Below are the code and all the weights of a small trained network. Each question names an input and a class and asks about switching units off, where a switched-off unit gives its printed mean instead of its output.

import numpy as np


def w(rows, s, z=0):
    codes = np.array(rows[::2]) - 128.0
    scale = np.full(codes.shape[1], s)
    scale[-1] = z or s
    return codes * scale


def f(y):
    return y / 2 * (1 + np.tanh(0.7978845608 * (y + 0.044715 * y**3)))


def log_softmax(a):
    a = a - a.max(-1, keepdims=True)
    return a - np.log(np.exp(a).sum(-1, keepdims=True))


def net(x, mask):
    res = np.array(x, float).reshape(1, 6) / 4 @ E
    y = f(res @ A[0][:, :-1].T + A[0][:, -1])
    res = res + np.where(mask, y, B[0][:, -1]) @ B[0][:, :-1]
    return log_softmax(res[-1] @ U[:, :-1].T + U[:, -1])


A, B = {}, {}
E = w([
[1,208,157,186,33,152,169],'x0',
[144,97,224,62,103,25,221],'x1',
[18,7,71,147,174,78,137],'x2',
[118,131,156,134,163,138,123],'x3',
[141,119,113,137,107,128,140],'x4',
[126,131,132,129,138,130,128],'x5',
],0.0079)
A[0] = w([
[56,150,151,184,54,164,148,244],'n1',
[195,173,176,84,77,170,87,16],'n2',
[13,200,144,167,51,131,177,51],'n3',
[37,53,61,144,167,49,124,17],'n4',
[124,126,192,100,125,42,202,60],'n5',
[255,48,101,56,191,107,67,96],'n6',
[160,107,183,83,124,61,173,184],'n7',
[200,181,161,153,95,163,137,3],'n8',
[216,99,86,120,177,104,138,104],'n9',
[157,116,219,60,138,63,216,81],'n10',
[29,41,80,167,158,91,151,2],'n11',
[82,141,198,114,95,102,212,106],'n12',
[208,214,166,141,112,128,100,24],'n13',
[187,94,136,105,193,117,117,59],'n14',
[105,184,53,175,160,165,59,74],'n15',
[171,106,98,89,131,109,110,176],'n16',
[127,141,58,204,137,210,26,121],'n17',
[187,61,96,74,142,121,87,171],'n18',
[127,158,72,186,169,176,57,103],'n19',
[128,128,205,88,129,40,208,85],'n20',
[188,243,200,73,95,177,162,37],'n21',
[223,211,153,120,104,134,82,61],'n22',
[83,177,115,161,90,99,142,157],'n23',
[178,93,143,154,162,124,121,160],'n24',
],0.0077,0.0013)
B[0] = w([
[88,216,192,189,151,106,83,230],'n1',
[102,114,119,79,171,84,187,199],'n2',
[2,237,229,229,152,83,104,249],'n3',
[123,76,109,22,231,80,243,213],'n4',
[205,62,44,64,44,163,62,194],'n5',
[42,253,242,236,128,61,90,249],'n6',
[169,113,109,139,89,173,52,194],'n7',
[140,102,121,91,162,111,207,189],'n8',
[71,182,187,204,151,100,87,187],'n9',
[152,108,71,97,62,196,58,218],'n10',
[113,84,95,48,218,77,199,213],'n11',
[121,163,130,147,87,149,52,191],'n12',
[115,88,108,35,187,72,220,204],'n13',
[78,192,137,207,108,129,117,176],'n14',
[198,69,37,122,61,188,71,219],'n15',
[132,181,148,161,136,136,127,159],'n16',
[181,89,67,73,79,201,40,254],'n17',
[107,196,167,189,148,108,135,191],'n18',
[196,100,89,97,71,175,94,215],'n19',
[205,82,93,85,73,225,63,206],'n20',
[119,50,111,85,215,87,183,243],'n21',
[98,70,133,77,202,107,175,216],'n22',
[105,135,170,194,111,88,129,178],'n23',
[121,138,156,172,128,113,111,153],'n24',
],0.0067,0.0084)
U = w([
[103,213,196,182,123,115,102,252],'0',
[184,88,88,108,59,184,64,77],'1',
[131,71,124,78,194,102,253,20],'2',
],0.013,0.0023)

Each question gives the input, the list of numbers given to net, and the class t.
The units are the neurons (one row each of A and B). Each row of codes is followed by its name. A weight is (code - 128) times the scale printed after its matrix; where a second scale follows, it is the last column's (A, B and U).
mask holds one flag per neuron, in row order. A switched-off neuron (its flag False) gives its mean, the last column of its row in B, instead of its output. The means were averaged over made-up inputs and are rounded, as every weight is.
A unit's drop is (log p(t) with every unit on - log p(t) with that unit switched off) / (log p(t) with every unit on - log p(t) with every unit switched off).
The circuit of an input: a set's keep is (log p(t) with only the set's units on - log p(t) with every unit switched off) / (log p(t) with every unit on - log p(t) with every unit switched off). Starting from the 12 units with the biggest drops (on a tie, the unit counted first), units are removed one at a time, each time the one whose removal leaves the highest keep (on an exact tie, the one counted first), for as long as the keep stays at least 0.8.
circuit, biggest first: the units of the circuit, biggest drop first
top k neurons: the k neurons with the biggest drops, biggest first
drop when u is switched off: that unit's drop, to one decimal
input [5,2,-6,-3,5,3], class 2: circuit, biggest first -> (n21)
input [5,-1,7,4,7,-4], class 2: top 2 neurons -> (n4, n11)
input [-7,7,-7,-3,-8,8], class 0: top 3 neurons -> (n6, n9, n14)
input [6,8,3,-5,5,6], class 1: top 2 neurons -> (n5, n20)
input [-3,-4,5,-3,4,-4], class 2: top 2 neurons -> (n4, n11)
input [-7,7,-2,-2,8,-5], class 0: top 2 neurons -> (n6, n9)
input [6,-8,0,0,1,-7], class 1: top 2 neurons -> (n17, n15)
input [1,-7,-8,-2,-5,0], class 2: top 3 neurons -> (n13, n22, n21)
input [-7,0,7,-2,8,-7], class 0: top 2 neurons -> (n6, n9)
input [1,4,0,8,-3,-6], class 1: drop when n1 is switched off -> 0.0
input [4,-6,-4,3,-5,0], class 1: drop when n15 is switched off -> 0.1
input [-8,8,6,-8,-6,-4], class 0: drop when n6 is switched off -> 1.2
